[[ -3.6  62.2   7.2]
 [-11.4  23.8   3.7]
 [ -4.0  11.1  -8.6]
 [  3.6   5.5 -18.6]
 [  2.3  10.7 -15.4]
 [ -4.7   7.3  12.9]]
:
[[ -3.6  62.2   7.2]
 [ -4.0  11.1  -8.6]
 [  2.3  10.7 -15.4]]

[[-27.8  13.1  -7.4   8.5]
 [-10.5  -5.4   3.3  10.4]
 [  0.0  -8.8  11.1  13.5]
 [-21.9  42.5 -17.6 -61.7]
 [  5.6  -6.1 -13.8  -6.2]
 [  5.8 -15.7  29.8   5.6]
 [ 20.9   7.0 -17.8  12.0]
 [ 19.3   5.9 -15.7   5.6]]
:
[[-27.8  13.1  -7.4   8.5]
 [  0.0  -8.8  11.1  13.5]
 [  5.6  -6.1 -13.8  -6.2]
 [ 20.9   7.0 -17.8  12.0]]

[[ 10.6   8.4  10.4 -28.8  10.5  28.7 -16.7]
 [-18.0  39.9  62.3  15.0 -13.1  -3.3 -12.1]
 [  2.2  -1.6   1.6   0.5  -2.7   0.0   0.4]]
:
[[ 10.6   8.4  10.4 -28.8  10.5  28.7 -16.7]
 [  2.2  -1.6   1.6   0.5  -2.7   0.0   0.4]]

[[-13.6 -54.7  -8.5   1.0  -9.7  30.6  -7.4   5.3 -24.1  14.5  -5.0  -0.2
  -19.7 -14.6 -11.4 -44.9]
 [ -3.0  45.0  -2.6  -5.2  -3.9 -13.9  -4.1  -6.1  17.0  -8.1  -4.4  -5.0
  -19.0  -3.9  -1.1 -71.1]
 [  0.8  -4.5  -0.2  -3.4  -2.4  -5.6  -2.7  -3.7  -3.3  -5.0  -2.5  -3.0
  -10.3  -0.2   2.2 -29.2]
 [  3.3  65.5  -0.4   1.5   3.9   8.3   3.6   0.2  26.2   5.4   0.8  -0.1
  -15.5   4.2   0.7 -53.2]
 [-11.3  22.3  -5.6  10.9   2.9  23.1   5.1  13.1  12.9  22.7   4.5   8.5
   23.6  -7.3 -15.0  64.7]
 [  1.7   3.2   1.0  -4.8  -2.2 -14.1  -2.9  -5.7   0.2 -10.6  -2.4  -3.8
   -8.2   0.3   3.6 -28.5]]
:
[[-13.6 -54.7  -8.5   1.0  -9.7  30.6  -7.4   5.3 -24.1  14.5  -5.0  -0.2
  -19.7 -14.6 -11.4 -44.9]
 [  0.8  -4.5  -0.2  -3.4  -2.4  -5.6  -2.7  -3.7  -3.3  -5.0  -2.5  -3.0
  -10.3  -0.2   2.2 -29.2]
 [-11.3  22.3  -5.6  10.9   2.9  23.1   5.1  13.1  12.9  22.7   4.5   8.5
   23.6  -7.3 -15.0  64.7]]

[[  4.4   5.9   7.1   2.9  -0.6  -1.8   2.6 -10.0  -8.9   1.3]
 [  4.4   7.9   7.9   2.9   6.8 -22.4  -9.2 -11.0  -8.9   8.9]
 [  1.9  -0.5   7.1   0.4   6.8  13.4   3.8 -13.7  -9.4   1.3]
 [  6.9   5.9 -31.9  -6.0  70.5 -24.1 -30.0 -23.9  -8.9  22.7]
 [ -1.1  -2.1   7.1  -0.7 -22.5  -1.8  -4.3  -9.3  -8.9  -5.5]
 [ 16.2   5.9   7.1   2.9   6.8  -6.8   1.9 -11.0 -14.1 -25.0]]
:
[[  4.4   5.9   7.1   2.9  -0.6  -1.8   2.6 -10.0  -8.9   1.3]
 [  1.9  -0.5   7.1   0.4   6.8  13.4   3.8 -13.7  -9.4   1.3]
 [ -1.1  -2.1   7.1  -0.7 -22.5  -1.8  -4.3  -9.3  -8.9  -5.5]]

[[ 17.0 -26.1  54.0  31.1 -13.8 -13.0  61.9  28.4   1.1   8.3  -3.8 -18.7
   28.7   2.8  -3.9 -51.7]
 [ -9.9   7.5 -18.6 -26.0  11.6  19.7  61.9 -28.2   2.2 -15.5   6.6 -49.1
   -1.4 -23.7  25.5  10.4]]
:
[[ 17.0 -26.1  54.0  31.1 -13.8 -13.0  61.9  28.4   1.1   8.3  -3.8 -18.7
   28.7   2.8  -3.9 -51.7]]

[[ 26.2 -26.2   9.2]
 [ 21.7   2.9  25.6]
 [ 17.9 -10.0  17.7]
 [ 39.7 -49.7  10.0]
 [ 46.3 -25.2   7.9]
 [ 47.5 -45.3   9.2]
 [ 61.4 -46.8  35.6]
 [ 44.1 -14.9  43.6]
 [ 18.4 -30.7  10.0]
 [ 16.7  10.1  16.4]
 [ 36.3 -19.3  44.4]]
:
[[ 26.2 -26.2   9.2]
 [ 17.9 -10.0  17.7]
 [ 46.3 -25.2   7.9]
 [ 61.4 -46.8  35.6]
 [ 18.4 -30.7  10.0]
 [ 36.3 -19.3  44.4]]
